Below are the code and all the weights of a small trained network. Each question names an input and a target symbol and asks about switching units off, where a switched-off unit gives its printed mean instead of its output.

import numpy as np


def w(rows, s, z=0):
    codes = np.array(rows[::2]) - 128.0
    scale = np.full(codes.shape[1], s)
    scale[-1] = z or s
    return codes * scale


def norm(h):
    return h / np.sqrt((h * h).mean(-1, keepdims=True) + 1e-5)


def f(y):
    return np.maximum(y, 0)


def softmax(a):
    e = np.exp(a - a.max(-1, keepdims=True))
    return e / e.sum(-1, keepdims=True)


def log_softmax(a):
    a = a - a.max(-1, keepdims=True)
    return a - np.log(np.exp(a).sum(-1, keepdims=True))


def net(x, mask):
    ids = ['αβγδζθλξπτφψω'.index(c) for c in x.split()]
    T = len(ids)
    res = E[ids] + P[:T]
    u = 0
    for l in range(2):
        q, k, v = (norm(res) @ M[l].T for M in (Q, K, V))
        z = softmax(np.where(np.tri(T) > 0, q @ k.T / 3**0.5, -1e9)) @ v
        res = res + np.where(mask[u], z, O[l][:, -1]) @ O[l][:, :-1]
        u += 1
        y = f(norm(res) @ A[l][:, :-1].T + A[l][:, -1])
        res = res + np.where(mask[u : u + 4], y, B[l][:, -1]) @ B[l][:, :-1]
        u += 4
    return log_softmax(norm(res)[-1] @ U[:, :-1].T + U[:, -1])


Q, K, V, O, A, B = {}, {}, {}, {}, {}, {}
E = w([
[90,174,134,143,150,26],'α',
[31,207,121,135,200,50],'β',
[126,143,108,234,131,156],'γ',
[4,131,92,116,105,75],'δ',
[85,99,137,107,129,93],'ζ',
[92,42,64,178,100,157],'θ',
[109,71,126,103,134,44],'λ',
[165,154,115,102,32,168],'ξ',
[152,102,114,81,25,168],'π',
[81,160,136,120,92,32],'τ',
[193,42,136,121,176,171],'φ',
[139,178,40,102,107,176],'ψ',
[140,120,72,55,161,156],'ω',
],0.025)
P = w([
[223,170,212,117,93,133],'0',
[7,64,142,104,67,169],'1',
[41,53,136,114,78,172],'2',
[55,62,113,121,95,148],'3',
[69,73,94,128,105,135],'4',
[101,85,82,138,119,113],'5',
[112,82,72,142,122,118],'6',
[110,84,58,147,140,112],'7',
[129,84,44,151,151,110],'8',
[137,85,21,160,165,109],'9',
[149,71,19,157,179,105],'10',
],0.011)
Q[0] = w([
[76,134,2,129,59,78],'L0H1',
[142,140,130,138,119,132],'L0H1',
[141,118,159,161,123,138],'L0H1',
],0.057)
K[0] = w([
[161,87,4,180,196,191],'L0H1',
[141,136,118,130,123,149],'L0H1',
[120,134,158,127,105,141],'L0H1',
],0.034)
V[0] = w([
[83,78,6,9,171,142],'L0H1',
[134,239,153,6,186,178],'L0H1',
[116,205,75,245,92,229],'L0H1',
],0.024)
O[0] = w([
[47,163,120,28,202,157,222],'L0H1',
[186,250,94,53,172,109,39],'L0H1',
[102,230,59,207,44,187,252],'L0H1',
],0.018,0.022)
A[0] = w([
[41,122,113,224,2,97,111],'L0N1',
[51,31,90,130,122,127,156],'L0N2',
[80,213,151,73,115,61,254],'L0N3',
[153,45,70,102,50,237,214],'L0N4',
],0.028,0.003)
B[0] = w([
[143,104,162,133,255,165,254],'L0N1',
[98,143,199,190,111,104,203],'L0N2',
[103,77,129,191,201,78,189],'L0N3',
[107,208,152,8,169,110,209],'L0N4',
],0.029,0.032)
Q[1] = w([
[162,93,84,120,2,165],'L1H1',
[104,143,130,121,204,140],'L1H1',
[133,110,136,117,114,131],'L1H1',
],0.062)
K[1] = w([
[4,94,121,127,172,178],'L1H1',
[215,138,116,160,98,111],'L1H1',
[129,142,125,108,139,110],'L1H1',
],0.041)
V[1] = w([
[78,212,127,215,145,103],'L1H1',
[73,135,156,130,123,2],'L1H1',
[32,116,139,116,113,160],'L1H1',
],0.048)
O[1] = w([
[125,23,51,67,186,195,176],'L1H1',
[161,4,76,135,103,23,209],'L1H1',
[18,79,158,130,98,113,6],'L1H1',
],0.029,0.022)
A[1] = w([
[110,15,102,152,71,123,29],'L1N1',
[135,2,98,100,115,175,4],'L1N2',
[116,174,68,64,104,95,159],'L1N3',
[73,120,110,74,137,244,193],'L1N4',
],0.049,0.0027)
B[1] = w([
[184,73,155,113,96,187,194],'L1N1',
[86,254,134,119,109,133,249],'L1N2',
[57,97,137,146,120,135,173],'L1N3',
[147,77,118,177,60,95,252],'L1N4',
],0.055,0.024)
U = w([
[41,150,216,141,169,150,146],'α',
[143,248,201,79,38,95,12],'β',
[138,72,152,145,78,61,91],'γ',
[166,25,89,191,125,155,51],'δ',
[172,154,171,142,21,81,252],'ζ',
[129,60,164,68,83,135,156],'θ',
[85,68,166,149,65,126,57],'λ',
[71,175,36,176,67,116,191],'ξ',
[189,127,115,152,117,86,106],'π',
[75,39,98,91,235,118,61],'τ',
[205,194,100,52,155,150,190],'φ',
[170,155,134,209,136,210,143],'ψ',
[207,90,70,140,175,73,152],'ω',
],0.013,0.0041)

Each question gives the input, a string of symbols that net reads in full, and the target symbol t.
The units are the heads (3 rows each of Q, K, V and O) and the neurons (one row each of A and B). Each row of codes is followed by its name. A weight is (code - 128) times the scale printed after its matrix; where a second scale follows, it is the last column's (O, A, B and U).
mask holds one flag per unit, layer by layer, with each layer's heads first. A switched-off unit (its flag False) gives its mean, the last column of its rows in O or B, instead of its output. The means were averaged over made-up inputs and are rounded, as every weight is.
A unit's drop is (log p(t) with every unit on - log p(t) with that unit switched off) / (log p(t) with every unit on - log p(t) with every unit switched off).
The circuit of an input: a set's keep is (log p(t) with only the set's units on - log p(t) with every unit switched off) / (log p(t) with every unit on - log p(t) with every unit switched off). Starting from all 10 units, units are removed one at a time, each time the one whose removal leaves the highest keep (on an exact tie, the one counted first), for as long as the keep stays at least 0.8.
circuit, biggest first: the units of the circuit, biggest drop first
most important unit: the unit with the biggest drop
top k neurons: the k neurons with the biggest drops, biggest first
top k neurons in layer l: the k neurons of layer l with the biggest drops, biggest first
input π π θ α τ β β π, target α: circuit, biggest first -> (L0N2, L1N4)
input ξ π β φ α, target ψ: top 2 neurons -> (L0N2, L0N3)
input β π δ π, target φ: circuit, biggest first -> (L0H1, L1H1, L1N2, L0N4)
input β π π τ ω θ γ π π β π, target φ: top 3 neurons -> (L0N1, L1N2, L0N4)
input δ π ω π δ τ τ ξ, target τ: circuit, biggest first -> (L0H1)
input π α ξ ψ π π β λ, target ξ: top 2 neurons -> (L0N1, L0N2)
input α π γ ξ β α, target ω: circuit, biggest first -> (L0N1, L0H1, L1H1)
input ζ ξ π π, target ζ: circuit, biggest first -> (L1H1, L0H1)
input ω ψ π ψ, target τ: circuit, biggest first -> (L0H1, L1N2)
input β γ π ψ, target ξ: top 2 neurons -> (L1N2, L1N3)
input γ β π ξ β λ, target ψ: circuit, biggest first -> (L0H1, L0N1)
input α π β, target ω: circuit, biggest first -> (L0H1, L1H1)
input ψ π π θ β γ α φ β ω γ, target ξ: top 2 neurons in layer 1 -> (L1N2, L1N4)
input ψ π ψ τ γ ξ β ψ θ ψ π, target ξ: most important unit -> L0H1
input π ψ ζ ξ ψ π, target ξ: circuit, biggest first -> (L0H1, L0N1)
input ψ ζ γ β π δ, target ξ: top 4 neurons -> (L1N2, L1N4, L0N3, L0N4)
input γ π β π π γ δ π π, target δ: top 3 neurons -> (L1N4, L0N1, L1N2)
input ψ β π π π β ξ π β π δ, target ξ: top 3 neurons -> (L1N2, L1N4, L0N2)
input ψ ω π ω, target ξ: top 4 neurons -> (L0N1, L1N2, L1N4, L0N4)
input ξ α λ β α π, target β: circuit, biggest first -> (L0N3, L0H1, L0N1)
input ξ α β δ π π φ π, target ζ: top 2 neurons in layer 0 -> (L0N1, L0N3)
input β ζ γ β, target φ: top neuron -> (L0N1)
input γ β φ π β γ ξ ψ β β π, target δ: circuit, biggest first -> (L1N4, L1H1)
input ζ α θ β α φ, target ζ: circuit, biggest first -> (L0H1, L1H1)
input δ π ξ α ξ ψ π δ θ ψ δ, target θ: top 3 neurons -> (L0N1, L1N1, L0N4)
